[[  1   5   5   4  11   8  -3  -4  24  -6  19   9]
 [  4  23  13  -7  27 -16   2 -20  21  -6  20   4]
 [ 10  -5  -4  15   7  13   8  -4  13 -10  12   5]
 [ 20 -13 -12  26   4  15  21  -8   0 -14   5  -1]
 [-39  44  15  -7  -2   1   9  14   6   3  -3  10]
 [  4  24  13  -6  27 -17   2 -21  22  -7  21   3]
 [ 17  -3  -6  17  11   4  18 -13   4 -12   8   0]]
|
[[  1   4  10  20 -39   4  17]
 [  5  23  -5 -13  44  24  -3]
 [  5  13  -4 -12  15  13  -6]
 [  4  -7  15  26  -7  -6  17]
 [ 11  27   7   4  -2  27  11]
 [  8 -16  13  15   1 -17   4]
 [ -3   2   8  21   9   2  18]
 [ -4 -20  -4  -8  14 -21 -13]
 [ 24  21  13   0   6  22   4]
 [ -6  -6 -10 -14   3  -7 -12]
 [ 19  20  12   5  -3  21   8]
 [  9   4   5  -1  10   3   0]]

[[ 8  7 12 11  8 22 13 29  8 13]
 [ 8  7  8  5 12  5 10 15 19 24]
 [16 15 27 10  7 19 14  6 19  5]
 [12  1  8  5 13 22  6  9  8 27]
 [13  8  3  9 10 11  7  6 11 16]
 [ 8  8  8  7 19  9 10 21 15  8]
 [12 15 10  5 13  5 11  6 46 13]
 [13  7  8  5 10 13  9 24 11  3]
 [ 9 10  8 10 10 11  7  9  8  5]]
|
[[ 8  8 16 12 13  8 12 13  9]
 [ 7  7 15  1  8  8 15  7 10]
 [12  8 27  8  3  8 10  8  8]
 [11  5 10  5  9  7  5  5 10]
 [ 8 12  7 13 10 19 13 10 10]
 [22  5 19 22 11  9  5 13 11]
 [13 10 14  6  7 10 11  9  7]
 [29 15  6  9  6 21  6 24  9]
 [ 8 19 19  8 11 15 46 11  8]
 [13 24  5 27 16  8 13  3  5]]

[[ 24   2  -6  11  18  -4  12   3]
 [-32  -2   6   1 -29   1   6  -7]
 [-14   1  -2 -29 -21   6 -37 -12]
 [  4   1  -3  11  14   1  18   1]
 [-20  -3  -6 -23 -31  -4 -19  -9]
 [ 24   4   6 -36  37   6 -41  -8]
 [  7   0  -2   1   2   2   1  -6]]
|
[[ 24 -32 -14   4 -20  24   7]
 [  2  -2   1   1  -3   4   0]
 [ -6   6  -2  -3  -6   6  -2]
 [ 11   1 -29  11 -23 -36   1]
 [ 18 -29 -21  14 -31  37   2]
 [ -4   1   6   1  -4   6   2]
 [ 12   6 -37  18 -19 -41   1]
 [  3  -7 -12   1  -9  -8  -6]]

[[  5   8  -5  -2   9   7   5  -3]
 [ 37  -2 -11   1 -18  -7  32  34]
 [  2   2  -4  -5   2  -2   5   1]
 [ -1  -2  -3  -7  -8  -4  -2   1]
 [-25 -42 -23 -39 -33  -7 -42  26]
 [ -5   0   4   0  -4  -7  -1  -7]
 [  0  -1  -7  -6   3   3  -2   3]
 [-38 -39  47  49 -39 -27  -1 -41]]
|
[[  5  37   2  -1 -25  -5   0 -38]
 [  8  -2   2  -2 -42   0  -1 -39]
 [ -5 -11  -4  -3 -23   4  -7  47]
 [ -2   1  -5  -7 -39   0  -6  49]
 [  9 -18   2  -8 -33  -4   3 -39]
 [  7  -7  -2  -4  -7  -7   3 -27]
 [  5  32   5  -2 -42  -1  -2  -1]
 [ -3  34   1   1  26  -7   3 -41]]

[[-20  17  -5  16  12  31   1  32  23]
 [ 14  17  -6  38  34 -10   5 -41  -3]]
|
[[-20  14]
 [ 17  17]
 [ -5  -6]
 [ 16  38]
 [ 12  34]
 [ 31 -10]
 [  1   5]
 [ 32 -41]
 [ 23  -3]]

[[ -1  -3  19 -13  -8 -19  10   7   4   6   3]
 [ -1   2   6   1  -1   2   2   2  -1   0  -2]
 [-12  -6  -8  15  15  24   0  38  -1   8  45]
 [  0   3  -2  -3  -4  -2  10  -2   2   0  -7]]
|
[[ -1  -1 -12   0]
 [ -3   2  -6   3]
 [ 19   6  -8  -2]
 [-13   1  15  -3]
 [ -8  -1  15  -4]
 [-19   2  24  -2]
 [ 10   2   0  10]
 [  7   2  38  -2]
 [  4  -1  -1   2]
 [  6   0   8   0]
 [  3  -2  45  -7]]

[[ -2   2  -4   0   3]
 [ -4 -55 -38  15 -23]
 [ -6   1  -4  16   3]
 [  1  -2   4   5  -9]
 [-10   9   3   0  -1]
 [ 49  44 -50 -22  29]]
|
[[ -2  -4  -6   1 -10  49]
 [  2 -55   1  -2   9  44]
 [ -4 -38  -4   4   3 -50]
 [  0  15  16   5   0 -22]
 [  3 -23   3  -9  -1  29]]
---
[[-31  -8   0]
 [  2 -18   6]
 [ 26  36  18]
 [ -6   7   6]
 [ 21  22  55]
 [ -8 -34   1]
 [-26   3 -20]]
|
[[ 26  36  18]
 [ 21  22  55]
 [  2 -18   6]
 [ -6   7   6]
 [ -8 -34   1]
 [-26   3 -20]
 [-31  -8   0]]

[[-13   7 -35  -1   1  22   5]
 [-10 -19  34 -10  -7  10  -6]
 [ -4   5 -10  -3 -22  19  -8]
 [ 28   6 -15  16 -21  15   3]
 [ -1  -9   0  40  17  -5  -7]]
|
[[ 28   6 -15  16 -21  15   3]
 [ -1  -9   0  40  17  -5  -7]
 [ -4   5 -10  -3 -22  19  -8]
 [-10 -19  34 -10  -7  10  -6]
 [-13   7 -35  -1   1  22   5]]

[[ -1  -7  46  -2 -14  -5  -2   4  -7 -17   7   8  24   2   1 -14]
 [  3   2 -30   3  24   2  -7 -35  17  10 -10  -5 -15 -21   0  13]
 [ -3   5 -28  -4  15   9 -13 -26  17  17  -8  -6 -14 -16   0  10]
 [  4   1 -32   5  20  -1   5 -12   5   7  -7  -3 -16  -7   0  11]]
|
[[  4   1 -32   5  20  -1   5 -12   5   7  -7  -3 -16  -7   0  11]
 [  3   2 -30   3  24   2  -7 -35  17  10 -10  -5 -15 -21   0  13]
 [ -1  -7  46  -2 -14  -5  -2   4  -7 -17   7   8  24   2   1 -14]
 [ -3   5 -28  -4  15   9 -13 -26  17  17  -8  -6 -14 -16   0  10]]

[[ 34  14  32 -17]
 [ 26  -7  40 -39]
 [ 33   0 -15  14]]
|
[[ 34  14  32 -17]
 [ 33   0 -15  14]
 [ 26  -7  40 -39]]

[[  2  -2]
 [  5  -9]
 [-10  16]
 [ 16 -29]
 [ 15 -25]
 [-29  41]
 [ -8   8]
 [ 11 -22]
 [-15  22]]
|
[[ 16 -29]
 [ 15 -25]
 [ 11 -22]
 [  5  -9]
 [  2  -2]
 [ -8   8]
 [-10  16]
 [-15  22]
 [-29  41]]

[[  1  -1   0   0]
 [-11  16  -9  41]
 [  3  12   2 -10]
 [-13  -6  -6  -3]
 [-42 -11 -22  -9]
 [ 10  16   6 -17]
 [  5  20   3 -17]
 [-19 -13 -11   3]
 [-10  -8  -6   5]
 [ 37  -9  18  17]
 [-24  -6 -12  -5]]
|
[[ 37  -9  18  17]
 [ 10  16   6 -17]
 [  5  20   3 -17]
 [  3  12   2 -10]
 [  1  -1   0   0]
 [-10  -8  -6   5]
 [-11  16  -9  41]
 [-13  -6  -6  -3]
 [-19 -13 -11   3]
 [-24  -6 -12  -5]
 [-42 -11 -22  -9]]

[[  6 -46  -1  24   6   7  15]
 [-11  -8  -1  29  -6  -2  10]
 [  9   9   1 -18  12  -4  -3]]
|
[[  9   9   1 -18  12  -4  -3]
 [  6 -46  -1  24   6   7  15]
 [-11  -8  -1  29  -6  -2  10]]
